Look-ups in named tables: a row name and a column name give one cell, copied from the table.

sadenub =
|  | loteb | mis | dur | mefa | lanadig |
|---|---|---|---|---|---|
| robak | 2.07 | 1.47 | -9.85 | -5.01 | -3.32 |
| mov | -0.95 | -1.88 | 8.13 | -2.78 | -2.73 |
| seg | 2.21 | 1.40 | -9.13 | -6.35 | -3.91 |
| sisom | -0.89 | -1.83 | 7.21 | -3.21 | -2.85 |

mov, mis: -1.88
mov, dur: 8.13
sisom, mis: -1.83
seg, mis: 1.40
seg, dur: -9.13
mov, mefa: -2.78
mov, loteb: -0.95
seg, mefa: -6.35
robak, loteb: 2.07
sisom, dur: 7.21
Row with the largest loteb: seg

bez =
|  | rupirab | gab | sitadun | paz | suv | meri | teke | bunu | filuk |
|---|---|---|---|---|---|---|---|---|---|
| bem | 5.74 | 4.90 | 6.02 | 3.96 | 6.33 | 6.54 | 7.06 | 6.02 | 6.84 |
| redota | 6.28 | 6.96 | 5.40 | 6.24 | 3.09 | 4.72 | 2.20 | 2.81 | 0.41 |
| pidur | 3.16 | 6.37 | 6.10 | 3.71 | 5.55 | 8.13 | 5.58 | 5.57 | 5.79 |
| sov | 6.96 | 6.77 | 4.34 | 6.07 | 4.20 | 3.20 | 5.63 | 4.49 | 5.23 |
| tev | 4.27 | 4.91 | 5.40 | 5.31 | 4.52 | 8.09 | 4.92 | 5.00 | 4.90 |
| dab | 5.28 | 6.11 | 2.93 | 5.34 | 6.18 | 6.16 | 8.17 | 6.38 | 6.59 |
| dobaliz | 8.56 | 6.57 | 7.58 | 5.45 | 6.69 | 4.15 | 7.57 | 7.05 | 7.10 |
| kobakog | 5.16 | 4.93 | 5.35 | 6.81 | 3.29 | 5.73 | 3.51 | 4.60 | 4.34 |

What is the bunu of kobakog in bez? 4.60
What is the paz of bem in bez? 3.96
What is the filuk of sov in bez? 5.23
What is the paz of pidur in bez? 3.71
What is the suv of dab in bez? 6.18
What is the filuk of kobakog in bez? 4.34
What is the meri of redota in bez? 4.72
What is the filuk of tev in bez? 4.90
What is the gab of dab in bez? 6.11
What is the filuk of dobaliz in bez? 7.10
What is the teke of redota in bez? 2.20
What is the rupirab of pidur in bez? 3.16
What is the meri of dobaliz in bez? 4.15
What is the paz of sov in bez? 6.07
What is the rupirab of redota in bez? 6.28
What is the meri of pidur in bez? 8.13
What is the teke of bem in bez? 7.06
What is the rupirab of dobaliz in bez? 8.56

lalir:
|  | vuza | pazudiz | pilat | bim | razupa | savesok | soz | bipupo |
|---|---|---|---|---|---|---|---|---|
| nuz | 45.51 | 64.00 | 47.72 | 23.43 | 32.66 | 43.24 | 17.56 | 56.35 |
| liro | 32.72 | 46.16 | 66.43 | 70.65 | 57.01 | 66.02 | 45.94 | 43.30 |
| bak | 94.54 | 48.85 | 42.39 | 42.90 | 62.03 | 62.87 | 48.44 | 29.80 |
| zedom | 48.24 | 40.94 | 45.18 | 37.66 | 33.77 | 26.99 | 80.26 | 46.90 |

nuz, pilat => 47.72
zedom, pazudiz => 40.94
nuz, bipupo => 56.35
zedom, razupa => 33.77
zedom, savesok => 26.99
liro, vuza => 32.72
liro, pazudiz => 46.16
liro, bim => 70.65
bak, soz => 48.44
nuz, soz => 17.56
nuz, vuza => 45.51
bak, pazudiz => 48.85
zedom, soz => 80.26
zedom, vuza => 48.24
bak, savesok => 62.87
liro, pilat => 66.43
bak, razupa => 62.03

Table ziv
,rus,lanul,fute,vizeta,mok,regifon,tuvus,keloral
puses,534,652,698,438,507,618,324,665
sinisat,508,713,610,320,418,660,196,584
gak,526,381,569,646,619,491,700,549
vomilum,411,461,529,454,427,378,484,460
dumuz,467,502,420,477,499,380,488,380
vozam,603,337,287,760,614,432,890,380
zaz,571,437,590,620,587,555,658,565

sinisat, vizeta => 320
vomilum, tuvus => 484
vomilum, vizeta => 454
vomilum, keloral => 460
zaz, fute => 590
gak, mok => 619
vozam, regifon => 432
gak, lanul => 381
gak, keloral => 549
vozam, tuvus => 890
puses, lanul => 652
gak, tuvus => 700
zaz, rus => 571
gak, vizeta => 646
puses, keloral => 665
dumuz, rus => 467
zaz, mok => 587
puses, rus => 534
gak, rus => 526
gak, fute => 569

bas
|  | kede | gikiput | ter | molo | vos | lariden | lut | loz | biviko |
|---|---|---|---|---|---|---|---|---|---|
| leb | 126 | 134 | 169 | 120 | 125 | 171 | 98 | 164 | 73 |
| pevizi | 136 | 144 | 181 | 132 | 135 | 68 | 93 | 115 | 105 |
| dedimif | 134 | 151 | 123 | 115 | 134 | 95 | 101 | 101 | 130 |
| denapal | 127 | 114 | 165 | 136 | 119 | 154 | 126 | 173 | 85 |
| vut | 133 | 127 | 93 | 140 | 118 | 106 | 148 | 146 | 162 |
| pudani | 128 | 130 | 87 | 134 | 113 | 207 | 151 | 62 | 160 |
| ramisa | 124 | 117 | 123 | 132 | 130 | 187 | 128 | 150 | 88 |

ter of vut = 93
loz of pudani = 62
loz of denapal = 173
loz of dedimif = 101
loz of ramisa = 150
biviko of vut = 162
kede of leb = 126
lut of pudani = 151
gikiput of pevizi = 144
lut of ramisa = 128
loz of leb = 164
loz of vut = 146
lariden of denapal = 154
Row with the largest vos: pevizi

